(in the rows, 128 means zero)
Each row is followed by its class.
[128 132 134 125 126  24 108 126 135 137 132 150 109 116 130 149 123 133
 131 121 132 102 120 115 131  76 132 106 128 132 132 136 130] : T
[137 126 134 121 118 106 133 126 119 142 120 137 128 122 131 145 125 137
 127 126 125 124 135 132 126  78 126  93 132 133 129 120 126] : T
[142 118 130 128 125 169 111 128 116 123 129 123 120 138 129 142 129 143
 127 128 117 138 134 125 111 140 134 115 133 132 126 121 150] : N
[134 133 147 122 121  46 118 131 127 133 134 139  95 122 129 174 124 138
 128 121 140  87 135 118 134  26 124  92 133 131 132 132 125] : T
[112 131 133 129 119 107 134 124 133 133 136 140 103 123 123 140 126 128
 129 122 132  97 116 133 133  56 122 109 126 129 138 122 128] : T
[127 129 117 125 123  93 132 119 121 145 130 142  96 126 129 145 123 127
 131 123 125  97 125 138 123 112 129  92 128 133 136 119 133] : T
[135 124 148 124 123  35 131 124 126 142 128 147 113 122 131 155 125 141
 131 118 119  96 131 117 123  59 131  94 130 129 131 122 142] : T
[140 117 165 123 130   4 156 130 125 146 123 160 132 112 134 161 130 153
 130 121 113 112 128 105 133  39 125  91 134 130 128 122 131] : T
[126 121 149 128 116 160 138 128 124 132 127 132 109 134 130 157 131 142
 128 121 121 109 134 123 121  37 125  99 132 129 128 105 141] : T
[132 122 149 128 113  92 154 121 125 139 129 138 116 126 131 152 124 129
 130 122 119  73 138 137 124  49 126  86 128 133 133 114 128] : T
[128 129 145 128 129  36 125 129 136 126 132 147 109 119 125 160 131 138
 132 122 128  95 123 110 133  52 123 107 126 130 132 127 127] : T
[128 131 143 127 124  24 116 126 129 139 128 143 111 120 131 145 122 132
 132 120 133  96 123 120 126  72 133 112 130 130 126 135 137] : T
[134 120 147 123 131   4 158 128 119 139 128 156 116 115 126 174 121 148
 126 121 128 121 107 102 134 104 124  91 139 135 136 130 124] : T
[112 131 125 125 128  43 157 125 127 147 137 149 104 125 124 146 124 131
 129 117 132 127 104 116 134 133 125 104 132 126 133 122 133] : T
[135 125 137 119 124 120 141 127 129 139 129 143 126 125 131 161 130 142
 128 128 130 139 141 118 130  58 121  86 130 133 132 113 125] : T
[118 133 101 128 124 216  94 119 123 123 131 115  79 148 127 144 130 130
 129 129 130 135 132 137 117 141 132 107 126 130 137 116 157] : N
[114 130 132 128 114 169 156 127 120 136 130 126 106 128 128 141 131 127
 130 128 126 128 126 143 146  47 115  95 129 133 133 107 124] : T
[122 124 137 126 122  55 204 120 115 150 131 149 130 122 130 147 116 119
 130 120 119  98 124 136 132 107 122  89 129 133 137 107 113] : T
[125 108 143 132 124 252  77 128 130 111 120 129  90 135 129 156 144 150
 130 130  88 101 136 122 112  34 126 113 125 125 134 105 148] : N
[118 125 132 123 121  92 146 125 117 143 130 144  93 123 125 156 128 141
 126 124 124 132 110 129 134  70 123  78 137 135 133 112 131] : T
[118 124 145 127 121  47 148 125 120 144 136 147 102 122 130 141 125 136
 129 110 116  96 110 132 131  62 127  93 134 135 135 119 134] : T
[127 112 150 126 124 111 123 129 128 130 123 147 112 123 128 154 130 152
 129 121 106 117 115 111 122  64 125 104 134 125 131 117 145] : T
[128 132 144 125 126  52 174 128 120 148 130 136 129 122 128 141 128 134
 129 122 134 127 127 128 139  77 122  97 137 128 127 122 127] : T
[134 124 134 124 124 102 130 129 130 137 128 149 132 119 130 143 122 134
 125 127 123 125 120 125 130  88 123 105 133 134 132 129 114] : T
[135 127 136 128 121  88 100 123 128 134 126 140 110 121 133 136 124 128
 132 122 122  87 138 133 123  64 132 106 126 133 133 128 132] : T
[139 113 135 122 131 147 110 130 139 127 128 163 136 123 128 158 131 155
 129 128 105 121 116  96 116 114 128 115 139 126 133 123 132] : N
[146 126 143 120 126  62 142 130 129 141 130 148 149 116 130 151 123 137
 125 128 132 122 131 115 138  81 123 102 131 133 124 132 113] : T
[134 134 126 125 120  80 127 122 120 145 126 146 123 119 129 136 113 128
 125 123 127 118 116 136 123 125 131  95 132 139 131 126 133] : T
[136 129 129 120 130  12 148 121 123 141 130 146 112 126 130 163 121 133
 130 129 134 117 128 116 132 132 129  93 133 133 127 132 124] : T
[124 127 138 125 121  60 161 127 118 150 129 144 114 123 128 142 124 128
 128 119 129 105 125 135 133  78 124  90 131 131 132 116 128] : T
[119 122 129 125 114 103 192 121 117 144 135 145 125 131 127 150 119 128
 127 117 124 106 114 124 130 135 122  95 130 126 136 105 137] : T
[126 122 126 125 123 118 130 122 120 139 129 147 108 128 131 147 126 137
 131 126 121 127 121 125 121 122 129  98 129 130 132 119 140] : T
[122 121 136 119 126  48 200 120 122 145 136 154 128 125 128 157 128 137
 129 125 120 115 117 109 129 130 125  94 131 125 130 105 127] : T
[124 135 137 125 127   4 159 126 125 143 132 141 121 120 130 138 124 128
 129 122 133 119 120 121 138 111 127 107 133 130 129 129 128] : T
[128 139 131 123 125  57 157 126 129 144 133 140 139 112 131 118 119 112
 133 124 135 118 135 146 143  79 126 113 125 134 133 130  99] : E
[122 128 135 129 122  70 139 125 129 137 134 143 116 119 127 139 124 127
 130 124 132  97 125 129 135  66 123 107 124 130 135 127 117] : T
[141 133 148 122 125  57 159 126 123 144 126 128 146 123 134 130 119 129
 130 125 135 132 147 132 134  77 130 108 133 131 123 125 124] : T
[133 130 147 121 128   4 154 124 129 149 130 155 123 117 129 155 122 143
 128 114 132 116 112  99 134  99 139 100 132 130 128 135 139] : T
[128 124 144 124 128  98 126 127 128 134 127 130 102 124 132 158 134 153
 130 123 119 111 137 123 130  39 126  97 132 129 129 118 138] : T
[125 122 144 125 117 101 141 123 124 140 129 144 110 121 131 149 124 136
 130 121 119  95 126 128 126  54 124  92 129 129 135 115 135] : T

Each row is followed by its class. Each block has new classes.
[129 127 129 133 214 105 158 101 111 119 131 143 119 144  89 128 139 149
 108 111 115 135 109 129 147 115 132 120 135 133 127 140 120] : (52)
[138 136 140 130 148 127 157  38 119 106 117 149 116 127  95 119 129 121
 129 114 116 140 118 126 147 128 148 140 133 120 128 120 154] : (52)
[124 112 144  98  63 154 135 108 124 125 126 136 120 122 123 140 116 110
 118 110 170 135 122 147 129 134 132 129 132 132 132 138 166] : (51)
[126 149 146 135 147 123 152 115 110 114 129 143 142 147 122 106 126 119
 121 131 101 137 147 131 104 130 162 134 126 114 154 144 103] : (47)
[128 137 133 150 167 129 162 127 120 112 139 144 137 141 103 112 135 135
 117 131 101 138 124 129 138 128 141 127 137 129 155 147 101] : (52)
[123 138 118 125 170 103 149 120 113 130 132 142 135 128 113 114 124 135
 135 125 103 135 134 129 130  88 142 130 135 119 132 119 109] : (52)
[123 127 139 106  67 150 129  84 125 134 119 141 125 128 129 126 124 105
 136 123 137 139 135 127 112 137 144 135 130 124 121 121 164] : (51)
[128 136 141 133  91 141 134 135 123 119 125 122 124 123 117 115 110 119
 129 139 124 139 135 124 115 130 139 140 139 139 139 127 141] : (51)
[132 117 145 147 157 125 127 120 126 126 131 131 119 128 128 113 133 128
 129 126 150 141 118 133 137 126 132 125 130 134 123 141 155] : (51)
[119 125 126 128 162 117 141  57 123 126 136 139 130 129 110 121 133 122
 125 111 127 125 125 132 139 130 138 147 136 116 124 112 137] : (52)
[124 139 142 151 167 117 164 124 118 106 144 141 135 142  90 119 132 128
 107 132  69 151 130 124 140 131 146 132 147 121 153 146  92] : (46)
[124 129 140 109  71 147 140  38 112 121 123 147 123 120 132 121 121  85
 133 117 148 135 137 125 135 132 140 141 124 120 114 118 184] : (51)
[125 129 140 110  81 148 141  79 114 123 122 149 125 118 128 118 115 102
 150 124 131 110 137 133 126 122 142 150 119 122 121 117 166] : (51)
[125 129 101 123 181 110 143 108 130 132 120 129 128 130 106 115 136 136
 142 130 114 121 126 132 138 128 123 133 125 123 127  94 108] : (52)
[139 146 131 164 195 115 165 150 123 119 136 131 144 151 103 110 133 145
 111 143 126 137 122 127 128 126 153 132 142 126 156 159  81] : (47)
[128 131 119 131 165 120 145 128 126 127 136 145 124 136 107 126 124 149
 115 125 114 135 135 127 143 122 130 116 137 109 139 128 106] : (46)
[129 127 121 129 155 109 135 112 128 130 126 135 132 118 115 115 130 135
 130 123 124 127 121 138 141 126 132 121 129 125 127 125 144] : (52)
[124 139 120 125 136 127 151  96 111 125 130 142 136 132 127 114 137 129
 131 122 119 134 141 139 126 125 139 131 134 115 142 103 110] : (47)
[132 136 131 135 181 110 134  96 121 126 129 136 117 130  92 117 136 142
 116 127 101 137 120 132 153 130 128 127 131 123 134 115 108] : (46)
[132 153 146 163 180 115 149 128 115 104 125 133 143 135  90 125 132 136
 117 138 120 135 115 127 138 127 154 137 133 124 144 162 102] : (52)
[127 135 130 130  84 150 114  98 126 132 125 107 117 118 145 120 116 124
 135 155 146 126 119 130 110 132 126 142 126 142 100 118 184] : (51)

Each row is followed by its class.
[128 105 128 116 121 151 114 118 134 121 126  99  93 157 128 133  98 136
 133 139 150 112 129 109 145 102 149 119  95 129 113 109 157] : z789
[143 127 122 140 130 117 120 121 135 124 116 123 147 121 116 125 131 107
 122 134 119 136 131 120 128  96 140 122 129 123 147 119 147] : Z679
[197 141 148 145 120 120 118 125 133 118 122 105  72 127 151  95 126 154
 144 125 169 100 119 118 134 104 129 140 118 131 112 121 132] : z789
[144  97 106 131 105 149 133 144 147 126 141 124 101 164 153 138 130 159
 138 118 180 125 140 147 153 124 125 120  88  89 153  84 119] : z121
[132 109  96 122 115 148 132 129 146 100 107 124 100 150 127 137 114 217
 139 141 175 136 103 150 148 112 141 155 101 121 143 112 119] : Z896
[121 126 142 117 116 120 136 141 110 117 135 127 132 135 137  98 132 114
 131 123  99 120 112 124 116 142 115 146 123 139 114 137  94] : Z537
[137 118 112 128 108 135 128 126 136 122 126 137 105 135 166 135 145 177
 143 124 145 122 139 139 142 139 122 149 104 116 131 116 113] : z121
[138 122 130 125 130 129 122 131 142 132 123 141 118 134 140 129 112 145
 124 111 152 134 123 107 129 133 117 114 144 119 130 115 127] : Z679
[138 131 120 144 133 117 124 131 133 151 109 143 135 108 121 134 131 102
 128 138 122 129 128 135 125 138 125 151 127 134 136 127 150] : z121
[159 123 117 148 143 132 123 126 135 110 107 102  94 133 114 109 117 141
 133 139 118 142  89 119 112 100 126 140 119 113 113 133 142] : Z896
[109 101 125 120 135 156 122 150 147 109 111 153  87 157 151 137 112 250
 117 174 146 130 130 129 128 108 110 139 120  98 151 104 113] : Z896
[142 129 131 141 149 126 123 128 120 122 128 138 106 126 140 135 128 144
 128 148 130 132 130 124 119 116 127 116 141 133 116 133 148] : Z896
[137 121 124 121 124 130 120 124 114 127 146 126 107 132 140 139 116 104
 134 118 133 111 116 129 139 127 133 124 120 145 105 125 123] : Z537
[151 134 116 121 118 128 141 119 160 124 112 146 130 140 126  96 128 129
 139  91 159 117 102 131 126 148 113 134 123 114 134 135 112] : z710
[157 138 139 136 113 120 142 128 150 145 125 112 153 134 122  65 135 110
 133 120 147 132 141 112 124 153 118 133 109 109 158 106 100] : z789
[160 126 123 152 131 127 125 144 160 121 136 160 109 133 133 118 137 205
 131 125 136 120 116 122 112 116 102 165 122  89 112 134 132] : z789
[148 103 121 150 126 135 141 132 162 132 120 131 109 140 125 125 133 218
 132 151 166 116 151 138 128 107 120 142 113  88 154 106 151] : Z896
[118 122 123 109 122 147 146 138 156 112 113 128 109 149 114 105 121 167
 124 133 137 122 105 124 130 120 123 132 116 118 146 118  94] : z789
[147 112 131 135 116 123 122 135 132 127 128  98  82 126 149 113 124 150
 138 151 158 121 130 134 140 114 157 133  87 110 126  92 129] : z789
[134 120 105 128 135 136 125 121 134 128 129 123 117 129 116 135 125  79
 136 113 132 166 100 127 131 122 127 114 133 130 124 133 122] : z930
[123 100 118 136 124 136 127  99 133 108 126 138 103 137 152 126 121 159
 128 155 147 154 124 126 122 132 126 105 111  95 163  97 106] : Z896
[140 113 125 129 126 131 126 135 137 118 119 133 116 136 143 122 132 155
 132 145 126 129 118 127 123 135 113 130 108 114 130 116 121] : Z537
[149 153 117 158 120 109 142 134 117 156 147 112 123 108 128 127 155  54
 135 136 149 141 136 131 125 126 127 102 136 110 134 128 100] : Z679
[150 130 114 130 109 140 125 127 167 140 133 118 115 140 134 135 135 145
 136 112 187 112 133 142 143 126 123 124 108 104 144 115 126] : z789
[152 131 113 149 131 121 145 127 142 135 126 138 129 129 106 103 133  66
 133 104 138 147 102 112 118 132 117 106 135 102 136 133  91] : z710
[128 116 116 139 125 114 137 135 121 119 134 124 143 125 129 119 145 106
 130 131  97 138 122 130 117 145 113 155 119 114 125 123 136] : z710
[144 129 105 143 115 128 128 137 150 115 123 150 111 131 122 134 153 203
 138 118 136 123 118 148 125 117 105 174 138 106 122 143 136] : Z896
[114 131 130 123 116 133 143 128 137 149 148 104 134 132 115 119 137  93
 128 121 144 116 144 114 133 143 124 118 131 110 142 123  96] : z789
[154 141 135 148 143 116 117 123 137 130 127 163 112 122 141 134 125 186
 129 127 155 129 132 124 121 111 121 124 154 114 137 147 128] : Z896
[154 123 126 145 115 139 135 135 142 151 143 113 129 138 139  98 135  83
 141  98 165 102 135 132 134 126 116 125  95 104 125 103 149] : z789
